In the rows, 128 means zero.
Here are made-up elements, facts about them, and rows of numbers that follow some of those facts. Name the element behind each unnamed row.

Facts:
(1000) | ζ (436) | ψ e | Φ (139),(582),(1464)
(102) | ζ (1771) | ψ a | Φ (1759),(322),(668)
(1039) | ψ b
(1048) | ψ e | Φ (421)
(1064) | ζ (1151) | ψ b | Φ (1298),(1759),(793)
(1080) | ψ a
(1081) | ψ a
(1087) | ζ (1298) | ψ c | Φ (1661),(1822)
(112) | ζ (1154) | ψ a
(1132) | ζ (1753) | ψ a
(1134) | ζ (1244) | ψ c | Φ (1322),(1440),(223),(124)
(1137) | ζ (789) | ψ b
(1140) | ψ a
(1151) | ζ (455) | ψ b
(1154) | ψ b | Φ (309),(1759),(4),(1822)
(1161) | ζ (343) | ψ e
(1164) | ζ (1535) | ψ a
(1174) | ζ (18) | ψ b | Φ (1753),(1151),(1307),(159)
(1178) | ζ (1340) | ψ d
(1183) | ζ (1731) | ψ b
(1194) | ψ a
(1197) | ζ (582) | ψ d
(1199) | ζ (159) | ψ c
(1203) | ψ a | Φ (1445),(238),(1857)
(1212) | ζ (627) | ψ a
(1216) | ζ (1681) | ψ b
(1220) | ζ (1064) | ψ a | Φ (1322),(1497)
(1237) | ζ (832) | ψ a
(124) | ψ a
(1240) | ζ (610) | ψ a | Φ (1183)
(1244) | ζ (713) | ψ d
(1257) | ζ (20) | ψ e
(1271) | ζ (167) | ψ b | Φ (455),(1199)
(1278) | ζ (272) | ψ e | Φ (530),(315),(1322)
(1295) | ψ a | Φ (1701),(322),(913),(178)
(1298) | ζ (714) | ψ c
(1301) | ζ (102) | ψ a
(1307) | ζ (1203) | ψ a
(1322) | ψ e
(1340) | ζ (466) | ψ c | Φ (378),(1132),(1080)
(1351) | ψ c
(1370) | ζ (1759) | ψ e | Φ (1791),(1164),(178)
(1378) | ζ (1446) | ψ c
(139) | ζ (45) | ψ b
(140) | ζ (1484) | ψ c | Φ (1301),(1080)
(1400) | ζ (1465) | ψ a
(1408) | ψ a | Φ (272),(866),(181),(677)
(1410) | ζ (770) | ψ b
(1422) | ψ a
(1439) | ζ (591) | ψ b
(1440) | ζ (378) | ψ d
(1445) | ζ (745) | ψ c
(1446) | ζ (741) | ψ a
(1464) | ζ (844) | ψ a
(1465) | ζ (1464) | ψ e | Φ (1732),(362),(598)
(1484) | ζ (655) | ψ e
(1497) | ζ (946) | ψ d
(1499) | ψ e | Φ (1439),(634),(1846),(112)
(1510) | ζ (1322) | ψ a
(1535) | ζ (140) | ψ c | Φ (591)
(1548) | ζ (668) | ψ d | Φ (307),(296)
(159) | ψ d
(1596) | ζ (1400) | ψ a
(1616) | ψ a
(1645) | ζ (139) | ψ e
(1651) | ζ (1278) | ψ a | Φ (421)
(1654) | ψ e | Φ (1885),(1755),(832),(1846)
(1661) | ψ b
(1663) | ζ (1271) | ψ a
(167) | ζ (1755) | ψ a
(1672) | ψ a
(1679) | ζ (1257) | ψ a
(1681) | ζ (722) | ψ a
(1688) | ζ (554) | ψ b | Φ (1140),(223)
(1701) | ψ c
(1731) | ψ b | Φ (1400)
(1732) | ψ b
(1753) | ζ (1672) | ψ b
(1755) | ψ a
(1759) | ψ a
(1760) | ζ (1039) | ψ a | Φ (1759),(72),(1672)
(1769) | ζ (1240) | ψ b | Φ (1194)
(1771) | ψ b | Φ (1789),(1846)
(1772) | ζ (598) | ψ c
(1775) | ζ (296) | ψ b | Φ (436),(1755)
(178) | ζ (238) | ψ d
(1789) | ζ (1378) | ψ a
(1791) | ζ (1616) | ψ a
(18) | ζ (1370) | ψ a | Φ (1755)
(181) | ψ d
(1822) | ζ (189) | ψ a
(1846) | ψ d
(1856) | ζ (588) | ψ d | Φ (1257),(483)
(1857) | ψ c
(1872) | ζ (483) | ψ e | Φ (599),(1510),(731),(1307),(453)
(1885) | ψ d
(189) | ζ (1789) | ψ b
(20) | ζ (731) | ψ c | Φ (988),(913),(178)
(223) | ψ d
(238) | ζ (599) | ψ a
(257) | ψ a | Φ (1596),(1701),(1672),(1237)
(272) | ζ (1081) | ψ b
(274) | ψ a | Φ (815),(1216),(762),(1351)
(277) | ζ (1510) | ψ a
(29) | ζ (1212) | ψ a
(296) | ζ (1445) | ψ a
(303) | ζ (518) | ψ c | Φ (167),(1322),(988),(112),(1197),(124)
(307) | ζ (856) | ψ c
(309) | ζ (1137) | ψ a
(315) | ψ c
(322) | ψ e
(325) | ψ a | Φ (1759),(770),(1400)
(34) | ψ b | Φ (863),(731)
(343) | ζ (1132) | ψ a | Φ (307),(1351)
(362) | ψ b
(367) | ζ (440) | ψ d
(378) | ζ (1220) | ψ a
(4) | ζ (307) | ψ a
(421) | ψ e
(436) | ζ (1769) | ψ a
(438) | ζ (367) | ψ a | Φ (1885),(1183)
(439) | ψ d | Φ (770),(1464),(762),(1484)
(44) | ψ d | Φ (1178),(178)
(440) | ψ c | Φ (277),(1439),(770)
(446) | ψ d
(45) | ζ (1548) | ψ a | Φ (1672),(759)
(453) | ψ a
(455) | ζ (29) | ψ a
(456) | ζ (1199) | ψ b | Φ (1885),(856),(29),(1237)
(465) | ζ (815) | ψ b
(466) | ζ (1688) | ψ b | Φ (599),(238),(159)
(472) | ψ b
(483) | ζ (456) | ψ b
(518) | ζ (854) | ψ a | Φ (1759),(1216)
(530) | ζ (1216) | ψ a
(540) | ζ (1440) | ψ c | Φ (1672)
(554) | ζ (863) | ψ d
(582) | ζ (913) | ψ e
(588) | ζ (421) | ψ a
(591) | ζ (1772) | ψ a
(598) | ζ (1872) | ψ b
(599) | ψ d
(610) | ζ (446) | ψ e | Φ (1422),(1464)
(625) | ζ (72) | ψ b
(626) | ψ e
(627) | ψ d | Φ (1510),(677),(1661),(1400),(1410)
(629) | ψ b | Φ (1301),(1596),(832),(1164)
(634) | ψ a
(642) | ψ a | Φ (1510),(362)
(655) | ζ (677) | ψ b | Φ (815),(1216)
(668) | ζ (1048) | ψ b
(677) | ζ (309) | ψ a
(713) | ζ (1499) | ψ a | Φ (1298),(1301),(1791),(1701),(307),(72),(762)
(714) | ζ (626) | ψ b | Φ (472),(1791),(1596),(1484)
(72) | ζ (4) | ψ a
(722) | ζ (1663) | ψ c
(731) | ψ a
(734) | ψ b | Φ (436),(1081),(1672)
(737) | ζ (1822) | ψ c | Φ (789),(1759)
(741) | ψ c | Φ (1681),(747)
(745) | ζ (303) | ψ b | Φ (856),(1446)
(747) | ψ e
(749) | ψ a | Φ (866),(634),(223),(588)
(759) | ψ d
(762) | ψ a
(770) | ζ (634) | ψ a
(782) | ψ a | Φ (378),(1137),(112),(124)
(789) | ψ b
(793) | ψ b
(815) | ζ (178) | ψ e
(832) | ζ (1134) | ψ a
(844) | ζ (1164) | ψ a
(854) | ζ (762) | ψ a | Φ (759)
(856) | ζ (472) | ψ e
(863) | ζ (438) | ψ a
(866) | ψ b
(913) | ζ (112) | ψ a
(922) | ψ c | Φ (599),(178)
(946) | ψ b | Φ (722),(1439),(591),(762),(465)
(988) | ψ a

Known rows:
[161 128 105 169 110 141 111 109 122 118 115 123 138 127 155 157 142 157
 137 113 143 101 131  86  91 144 155 120 144 104 146 137 142 135]: (866)
[160 133 121 174 153 143 122 124 135  95  94 126 117 126 162 149 163 186
 142 128 155 100 143  60  91  93 124 105 135  97 143 151 141 153]: (1775)
[140 134 119 146 123 141 107 115 133 122 105 127 124 119 151 152 153 162
 139 112 151 112 129  68  89 122 161 109 142 105 141 137 163 141]: (714)
[135 136 127  91 140 108 133 118 137 131 136 123 144 144 109  98 113 132
 100  97  94 114 112 121 130 109 128 145 159 146 144 123  76 163]: (181)
[103 108 157 147 134 142 121 176 117 126 127 120 150 115  87 109  90 100
 108 119 151 158 172 109 101 144 104 152 109 126 102 130 109 103]: (1220)
[123 119 152 136 140 134 150 137 135 123 133 136 136 123 119 124 116 116
 129 123 139 151 121 172 131 152 104 122 118 129 130 130 121 112]: (72)
[114 155 100 115 132  96 125 106 128 157 144 110 114 135 142 123 123 130
 147 169 103 122 101 112 151  94 137 158 116 149 110 130 116 115]: (1701)
[119 127 124 128 109 139  95 110 102 119 114 115 136 130 132 177 140 149
 141  92 135 114 128  63 110 180 197 109 129 111 143 140 170 147]: (1154)
[122 139 122  64 134 105 129 121 133 157 149 126 159 138 103 102 107 134
 103  80  96 122 113 126 132 124 159 143 160 146 137 119  92 158]: (446)
[125 147 103 162 136 129 128 110 120 111 122 122 103 122 146 131 120 135
 153 173 126 114 128 114 145 106 100 139 123 139 126 140 102 110]: (1645)
[110  69 117  98  43 109 102 117 105 136 108 112 135 181 179 100 237  77
 137 127 157  50 141 132 113 177 183 143 152 104 214 130 188 118]: (789)
[119 113 139 109 125 132 144 142 130 149 147 144 148 121 110 122 114 111
 123 109 140 154 129 180 132 165 132 122 123 127 124 119 142 108]: (1616)
[146 127 117 156 115 143 102 121 124 116 107 123 127 125 149 154 148 157
 135 114 144 107 137  72  92 130 159 112 141 103 139 135 157 147]: (34)
[100 140 105 142 118 131  96 128  96 125 133 118 117 119 136 130 111 121
 140 165 122 121 159 108 144 108 131 137 119 133 100 118 126 135]: (1278)
[145 130 116 156 122 144 103 118 120 115 104 123 130 121 149 155 146 163
 137 113 144 107 137  68  91 129 159 110 139 102 139 137 157 148]: (1769)
[132 124 115 128 108 142  99 120 110 130 115 121 137 125 136 163 145 155
 135  98 141 112 141  71 102 154 190 109 137 105 136 132 175 145]: (1731)
[ 97 108 172 103 145 140 141 141 107 104 117 126 120 135  88 144 118 113
 131 110 129 160 125 136 148 182 128 109  99 139 125 141 138 128]: (518)
[125 113 139 112 122 133 140 146 125 151 149 142 151 121 110 121 113 111
 120 109 140 152 136 183 132 159 131 123 122 126 121 118 143 113]: (634)

Rows to name:
No name comes twice in this set of rows, the named rows included.
[102 144 104 116 133 130 115 123 112 139 125 128 112 118 128 135 125 137
 147 160 128 123 147 102 151 104 140 127 118 138 113 136 140 117]	(610)
[103 140 143  71 130 106 112 116 149 131 112 125 109 118 103  86 119 119
  97 109  98 144  85 100 109  89 131 144 170 152 129 109  98 168]	(44)
[112 148  94 128 129 128 125 112 117 144 138 129 122 122 138 136 118 135
 152 159 128 117 136 122 149 117 134 133 123 137 121 136 126 106]	(856)
[113 121 150 142 141 138 142 168 145 137 129 121 156 118  81 116  91  98
 114 111 160 151 159 102  96 158  94 166 109 139 123 151  94  57]	(378)
[131 109 142 140 127 138 141 149 122 127 139 135 140 124 114 116 110 110
 120 124 139 148 139 176 127 148 107 124 121 123 117 117 125 123]	(112)
[ 98 146  98  80 129 101 110 123 108 179 151 113 127 131 122 126 115 134
 143 151 104 128 126 105 158 101 172 151 111 145  95 124 144 125]	(741)
[114 142 110 145 143 133 119 122 115 109 112 124  92 122 139 129 130 140
 149 176 126 118 144  92 146  88 103 128 116 138 116 143 117 124]	(1000)
[ 90  51 160  89  69 103 143 150 113 124 117 126 118 179 148  53 216  37
 122 154 156  93 142 217 146 163 106 150 130 124 196 121 150 106]	(309)
[127 142  95 124 130 103 122 113 114 153 145 107 120 140 137 124 117 130
 142 169  99 114 117 117 154 101 134 161 113 149 107 128 110 119]	(315)
[140 156 119  95  77  93 107 132 157 134 141 123  90 162 153 140 188  66
 102 178  75  83 141 117 191  71 133 147 109 157 120 105 159 113]	(1535)
[105 147  92 110 116 125 119 111 115 161 149 131 133 119 134 140 114 126
 149 145 127 122 134 128 152 134 159 135 124 140 118 130 137 100]	(626)
[ 71 156 190 139 155 120 128 149 144 124 144 131 159 119 155 129 128 109
 128 127 158 151 129 163 132 124 118 119 110 121 116 120 121 141]	(45)

Now the same elements, written a new way:
Some elements and their rows:
[141 135 125 114 123 122 147 118 144 121 139 131 137 120 138 136 123 137
 123 114 129 120 141 131 117 133]: (832)
[125 157 127 134 122 138 136 117 164 114 137 134 135 130 133 132 132 133
 130 128 126 138 128 129 137 105]: (1194)
[118 154 128 124 109 149 136 124 152 119 130 140 128 112 131 122 136 137
 112 134 133 141 117 134 132 106]: (642)
[136 133 129 113 124 129 146 123 148 120 141 130 133 126 132 139 126 136
 124 114 132 115 142 132 117 133]: (1510)
[132 133 120 140 110 113 130 124 160 124 155 142 126 104 121 144 124 145
 108  86 128 115 147 110 121 163]: (863)
[112 160 131 107 115 162 119 119 142 134 117 145 142 138 132 126 156 145
 118 110 172 140 118 115 150 122]: (325)
[125 155 129 134 121 138 136 115 163 113 136 133 136 129 134 133 131 133
 130 128 126 138 131 129 136 104]: (1422)
[112 117 112 161 152 100  99 160  86 111  98 125 131 144  96 122 120  97
 157 140 114 143  96 102 151  96]: (1732)
[113  91  81 137 168  94 130 162  70 126  77 125 123 158 101 123 120 120
 156 117  78 112 125 108 129 113]: (483)
[125  98 113 143 152  84 112 159  62 118 100 124 131 129  98 124 113 105
 149 130 114 130 109 103 131 122]: (1183)
[113 119 112 162 152  99  98 161  86 111  99 126 131 141  99 121 119  99
 157 141 113 142  96 103 153  94]: (472)
[127 138 141  96 102 137 153 123 172 119 124 118 118  87 175 143 131 162
 115  88 179 128 146 151 118 125]: (1087)
[135 138 139 106 116 128 152 116 181 115 129 112 125 100 181 153 127 158
 132  80 169 123 153 146 120 125]: (1298)
[148  86 183 163 140 170  87  80 108 215 162 125  94 192 129 115 136 127
 152 196  87 151 185 151  98 206]: (1440)
[157  92 163 182 138 169  77  73 116 212 160 129  89 167 125 113 144 128
 138 178  84 148 184 139 108 231]: (367)
[149 116 166 186 139 184  81  65 118 201 143 127  92 174 131 101 151 120
 148 210  79 178 169 147 117 189]: (1846)
[148 113 167 187 144 187  76  69 125 203 148 127  93 183 131 105 152 116
 151 206  81 170 169 148 123 190]: (181)
[125 137 107  99 117 112 148 147 110 105 126 146 148 108 107 124 120 128
 106 116 132 113 108 114 122 118]: (610)

Rows to name:
No name comes twice in this set of rows, the named rows included.
[125 137 138 112  93 129 149 126 180 118 134 123 112  68 167 143 130 167
 103  79 169 128 146 144 112 139]	(1340)
[137 144 127  82 124 151 116 128 123 140 118 140 150 136 144 127 153 139
 118  99 192 117 124 121 129 157]	(518)
[114 132 152  92  97 144 161 152 189 111 131 111 103  87 150 146 141 144
 111 101 182 123 152 160  89 124]	(1134)
[122 126 157 109 112 115 145 125 139 131 157 138 144 151 143 142 103 153
 132 119 127 123 145 133 112 111]	(455)
[139 139 137 108 112 126 157 115 177 111 130 116 124  91 182 150 122 159
 129  85 162 128 153 149 116 123]	(307)
[133 137 119 128  96 117 138 118 133 127 137 149 126  76 127 126 125 155
  88 103 130 132 136 117 112 156]	(438)
[117 163 139 119  93 148 141 115 183 110 118 129 118  79 171 135 140 161
 115  99 173 156 134 144 130 100]	(440)
[102 118 114 145 140 114  94 167  70 119  88 136 127 130  93 114 130 104
 142 141 135 148  84 100 152 101]	(1731)
[142 138 127 111 127 129 141 128 152 116 142 127 135 129 136 139 129 123
 129 119 138 115 139 137 110 135]	(167)
[125 159 137 127 112 139 143 112 200 108 132 112 123 102 183 144 128 154
 131 100 155 137 132 152 143  93]	(1701)
[116 164 126 142 130 116 128 119 179 136 134  99 142 153 152 120 137 118
  96 127 119 118 110 143 137 106]	(1672)
[109 119 112 151 138 107 101 161  66 116  87 138 129 115  98 109 124 108
 139 147 121 155  85 104 147  96]	(946)
[132 118 131  98 105 155 148 136 177 113 149 123 108  75 184 142 114 168
 116  92 164  94 120 170 149 115]	(20)
[123  94 108 136 143  93 107 165  53 125  99 128 129 115 107 113 111 110
 130 134 119 120  92 111 141 124]	(714)
[116 147 146 106 107 105 148 125 189 144 128  78 127 115 199 125 131 147
  75  90 167 106 123 167 115 122]	(540)

The same elements again, as new rows of numbers:
Named rows:
[136 119 123 126 148 110 123 121 117 138 125 118 110 124 154 120 155 140
 144 124 115 130 112 154 120 147 132 129 137 116 119 117 120 138 129]: (913)
[118 134 146 116 157 109 122 131 118 135 126 119 111 138 166 127 143 113
 187 124 109 101 115 137 118 192 133 136 142 136 119 122 119 119 113]: (844)
[125 114 114 144 151 110 122 120 128 135 124 114 111 124 123 127 127  88
 126 126 114 158 113 155 122 122 138 158 154 111 116 117 119 143 115]: (378)
[127 118 115 129 154 110 122 134 117 136 126 120 112 126 156 120 144 135
 140 124 111 125 113 152 121 156 134 136 134 114 120 117 121 130 120]: (1596)
[117 117 125 131 137 109 128 159 117 132 130 119 113 132 152 124 153 122
 116 124 111 103 113 186 118 141 140 140 117 109 122 117 117 120 130]: (45)
[128 119 121 132 155 111 123 133 116 139 126 119 113 125 148 119 154 152
 139 124 111 134 114 149 120 149 131 136 139 114 121 118 121 140 122]: (1822)
[127 116 118 130 156 111 123 131 118 139 125 119 113 124 148 120 150 145
 138 124 110 132 114 149 121 147 133 135 141 115 120 118 121 138 121]: (4)
[146 140 123 117 109 144 147 121 129 122 125 120 114 131 104 118 118 102
 124 123 108 119 118 105 122 124 121 146 128 110 139 119 160 131 135]: (139)
[140 136 116 116 109 145 156 120 128 119 125 120 113 135 104 120 116 108
 127 124 105 110 119 105 124 119 121 145 133 113 139 116 163 120 125]: (1439)
[156 171 110 109 146 115 122 123 116 118 125 143 121 124 105 120 144 130
 117 121 105 147 117 153 145 118 122 119 133 113 127 127 122 183 120]: (554)
[118 137 135 117 109 112 121 120 149 123 148 159 174 124 127 148 120 152
 117 131 110 145 162 119 172 112 128 116 120 136 121 145 118 117 116]: (1499)
[118 145 119 141 106 112 121 121 146 120 126 124 139 132 104 120 115 100
 119 121 144 107 155 105 141 116 120 132 123 152 158 116 139 117 126]: (472)
[118 136 128 132 108 113 120 123 136 121 135 152 163 125 105 124 120  98
 117 123 141 119 142 113 146 113 123 119 119 143 125 121 119 118 126]: (759)
[119 119 115 161 136 108 119 131 126 130 126 120 135 124 156 121 121 150
 121 122 177 124 122 140 124 117 125 121 137 174 122 115 117 120 115]: (731)
[117 118 114 159 138 109 119 131 124 132 125 119 134 124 155 121 123 148
 120 124 176 123 120 141 124 116 125 120 138 172 121 116 117 120 114]: (453)
[118 148 125 135 104 111 120 120 151 118 128 119 129 135 110 124 114 121
 116 125 128 106 160 105 138 114 120 126 118 141 162 116 147 120 121]: (34)
[118 141 120 140 106 115 120 120 144 118 126 124 137 130 103 119 117  97
 117 122 136 105 156 104 136 115 121 133 123 155 163 117 140 119 124]: (793)
[115 117 131 156 125 105 118 125 128 126 125 118 132 124 167 134 120 171
 117 126 157 121 124 152 126 117 124 120 137 157 122 116 118 118 115]: (749)

Name these rows:
No name comes twice in this set of rows, the named rows included.
[137 154 138 116 108 137 143 120 126 119 126 121 111 140 104 119 119  84
 143 123 108 101 121 104 122 138 121 145 133 114 133 121 156 120 117]	(1137)
[124 117 116 115 165 172 211 111 154 130 124 205 112 126 131 146 125 167
 140 135 106 106 116 142 133 113 138 115 119 112 119 143 122 113 127]	(1872)
[117 143 127 138 108 113 121 120 143 120 127 123 137 133 103 120 115  92
 120 121 131 103 159 103 133 116 122 132 123 158 160 117 141 119 119]	(789)
[119 149 115 133 104 111 122 121 155 120 143 122 124 142 116 123 113 123
 116 124 135 108 162 107 137 116 121 127 118 138 155 115 144 118 134]	(629)
[119 118 122 125 143 109 123 125 116 135 124 116 112 124 168 123 134 173
 121 133 109 130 114 162 120 139 133 130 136 113 120 120 121 130 115]	(1651)
[118 143 114 117 109 120 121 121 142 126 168 168 173 123 136 141 117 161
 117 136 113 151 172 120 168 116 132 116 119 136 118 134 117 118 127]	(1654)
[118 118 131 120 156 111 123 128 116 139 123 118 112 124 154 120 144 137
 161 125 106 120 115 144 121 163 133 134 141 125 119 121 119 135 116]	(1400)
[151 175 113 110 107 112 128 118 134 116 126 121 110 134 108 119 119 130
 117 123 106 123 117 132 127 118 122 131 124 112 163 118 179 165 128]	(466)
[117 135 138 131 109 111 121 122 144 119 125 139 161 124 109 128 121 116
 118 123 135 124 145 106 156 114 123 119 130 149 124 131 120 119 115]	(223)
[118 124 118 135 115 117 121 118 148 122 127 157 153 124 115 124 118 122
 119 124 144 118 148 107 153 113 122 118 123 157 123 119 120 118 123]	(159)
[144 123 210 113 106 172 137 152 116 114 124 118 151 125 104 129 125 143
 115 165 139 151 118 105 121 120 123 115 117 107 133 193 122 120 158]	(303)
[127 119 112 126 130 156 212 118 139 121 124 152 112 151 118 121 115 149
 120 126 106 100 122 107 122 115 122 133 119 110 141 117 175 114 129]	(456)
[147 146 117 108 135 169 124 134 116 111 123 119 121 127 102 150 119 125
 116 143 130 147 130 118 123 119 129 117 117 110 129 169 123 148 143]	(1340)

